Below is a small trained network, with its code and all its weights. Each question gives an input and a class and asks what happens when units are switched off, that is, made to give their printed mean instead of their output.

import numpy as np


def w(rows, s, z=0):
    codes = np.array(rows[::2]) - 128.0
    scale = np.full(codes.shape[1], s)
    scale[-1] = z or s
    return codes * scale


def f(y):
    return np.maximum(y, 0)


def log_softmax(a):
    a = a - a.max(-1, keepdims=True)
    return a - np.log(np.exp(a).sum(-1, keepdims=True))


def net(x, mask):
    res = np.array(x, float).reshape(1, 6) / 4 @ E
    y = f(res @ A[0][:, :-1].T + A[0][:, -1])
    res = res + np.where(mask, y, B[0][:, -1]) @ B[0][:, :-1]
    return log_softmax(res[-1] @ U[:, :-1].T + U[:, -1])


A, B = {}, {}
E = w([
[60,134,137,91,82,119,60,148,81,161,156,116],'x0',
[99,196,104,61,128,133,139,156,159,125,67,172],'x1',
[119,101,126,138,62,81,142,154,198,116,144,130],'x2',
[90,19,87,90,129,88,155,147,56,9,86,151],'x3',
[136,64,149,120,136,120,133,127,130,220,111,184],'x4',
[185,142,198,83,142,48,90,94,128,115,92,105],'x5',
],0.013)
A[0] = w([
[112,23,158,94,153,107,132,136,133,230,89,223,52],'N0',
[73,124,121,97,101,102,115,130,72,141,144,128,57],'N1',
[150,23,134,202,149,118,108,84,78,111,192,50,13],'N2',
[213,112,102,186,220,131,254,88,192,48,74,173,12],'N3',
[164,102,202,95,132,42,68,110,134,101,71,96,15],'N4',
[80,180,95,38,160,129,161,185,153,96,42,205,61],'N5',
[122,197,71,52,129,128,129,114,177,136,58,181,49],'N6',
[103,155,133,93,114,134,109,168,131,124,83,136,54],'N7',
[128,137,141,106,210,183,106,94,51,131,100,129,50],'N8',
[56,74,49,192,123,246,163,164,133,102,145,159,7],'N9',
[83,209,97,129,123,122,115,115,136,3,152,24,69],'N10',
[140,149,125,95,242,195,103,77,16,111,82,126,64],'N11',
[111,88,133,133,52,16,135,172,222,80,138,143,50],'N12',
[101,19,95,96,146,86,143,171,57,24,71,168,1],'N13',
[65,130,133,78,51,118,30,172,40,121,173,134,41],'N14',
[182,128,191,75,166,39,86,69,119,77,77,102,43],'N15',
],0.0095,0.0076)
B[0] = w([
[228,120,54,178,190,158,115,194,76,42,37,92,206],'N0',
[96,153,130,125,137,124,87,50,142,122,115,131,160],'N1',
[168,107,213,159,112,52,142,124,74,69,254,200,204],'N2',
[40,121,134,79,179,67,20,5,126,110,86,66,211],'N3',
[90,159,84,70,129,148,222,112,92,205,144,184,190],'N4',
[187,90,223,121,106,60,159,91,72,95,221,172,200],'N5',
[127,107,181,201,130,109,132,131,104,97,212,152,174],'N6',
[123,112,156,140,143,109,137,95,114,127,177,140,145],'N7',
[113,78,130,147,77,141,161,173,200,130,124,91,171],'N8',
[76,192,60,48,100,111,222,124,76,211,119,207,211],'N9',
[248,91,92,159,195,160,142,198,81,118,22,124,196],'N10',
[107,65,102,108,25,177,154,157,211,100,138,65,197],'N11',
[98,49,104,125,40,196,158,153,192,121,132,72,193],'N12',
[164,232,185,195,158,201,68,190,204,207,154,112,251],'N13',
[80,109,133,94,176,56,60,15,142,112,67,74,196],'N14',
[62,184,44,98,100,126,177,155,81,186,134,212,204],'N15',
],0.0088,0.018)
U = w([
[78,182,64,92,127,126,189,121,74,179,121,182,40],'0',
[180,248,177,172,166,176,76,127,206,212,149,115,157],'1',
[149,93,192,139,128,88,141,109,64,76,198,166,81],'2',
[55,107,122,99,172,93,46,68,114,116,71,107,253],'3',
[212,105,68,142,180,145,141,159,67,74,37,130,94],'4',
[98,53,101,120,38,159,164,143,213,98,120,99,179],'5',
],0.011,0.0041)

Each question gives the input, the list of numbers given to net, and the class t.
The units are the neurons (one row each of A and B). Each row of codes is followed by its name. A weight is (code - 128) times the scale printed after its matrix; where a second scale follows, it is the last column's (A, B and U).
mask holds one flag per neuron, in row order. A switched-off neuron (its flag False) gives its mean, the last column of its row in B, instead of its output. The means were averaged over made-up inputs and are rounded, as every weight is.
A unit's drop is (log p(t) with every unit on - log p(t) with that unit switched off) / (log p(t) with every unit on - log p(t) with every unit switched off).
The circuit of an input: a set's keep is (log p(t) with only the set's units on - log p(t) with every unit switched off) / (log p(t) with every unit on - log p(t) with every unit switched off). Starting from the 12 units with the biggest drops (on a tie, the unit counted first), units are removed one at a time, each time the one whose removal leaves the highest keep (on an exact tie, the one counted first), for as long as the keep stays at least 0.8.
units of the circuit, in order: the units of the circuit, biggest drop first
top k neurons: the k neurons with the biggest drops, biggest first
drop when u is switched off: that unit's drop, to one decimal
input [1,2,8,-4,1,6], class 5: top 2 neurons -> N12, N9
input [2,6,1,2,-7,-6], class 4: top neuron -> N10
input [-1,6,-8,6,6,8], class 0: top 3 neurons -> N15, N4, N12
input [-6,3,1,-1,-7,5], class 4: top 4 neurons -> N10, N14, N9, N1
input [5,-4,-2,-2,7,-2], class 4: top 2 neurons -> N0, N3
input [1,-6,3,-5,6,2], class 2: top 3 neurons -> N13, N10, N2
input [3,8,6,-7,-1,-2], class 2: units of the circuit, in order -> N13, N6
input [0,0,4,-2,3,0], class 5: top 2 neurons -> N13, N10
input [7,7,0,3,1,1], class 2: top 2 neurons -> N5, N3
input [1,-7,-1,-1,-3,-7], class 0: top 3 neurons -> N9, N5, N6
input [4,0,-3,7,7,6], class 1: top 2 neurons -> N13, N9
input [-2,-3,0,-6,-7,0], class 4: units of the circuit, in order -> N13, N10
input [-5,5,1,6,-2,-3], class 1: top 2 neurons -> N13, N2
input [-7,0,6,-4,-7,4], class 3: units of the circuit, in order -> N3
input [1,-6,2,-5,7,1], class 4: units of the circuit, in order -> N13, N0
input [7,7,5,-3,-4,3], class 2: drop when N3 is switched off -> 0.4
input [-1,7,-6,4,-6,1], class 2: drop when N5 is switched off -> 1.9
input [-2,-2,-1,8,-7,-6], class 1: drop when N0 is switched off -> 0.1
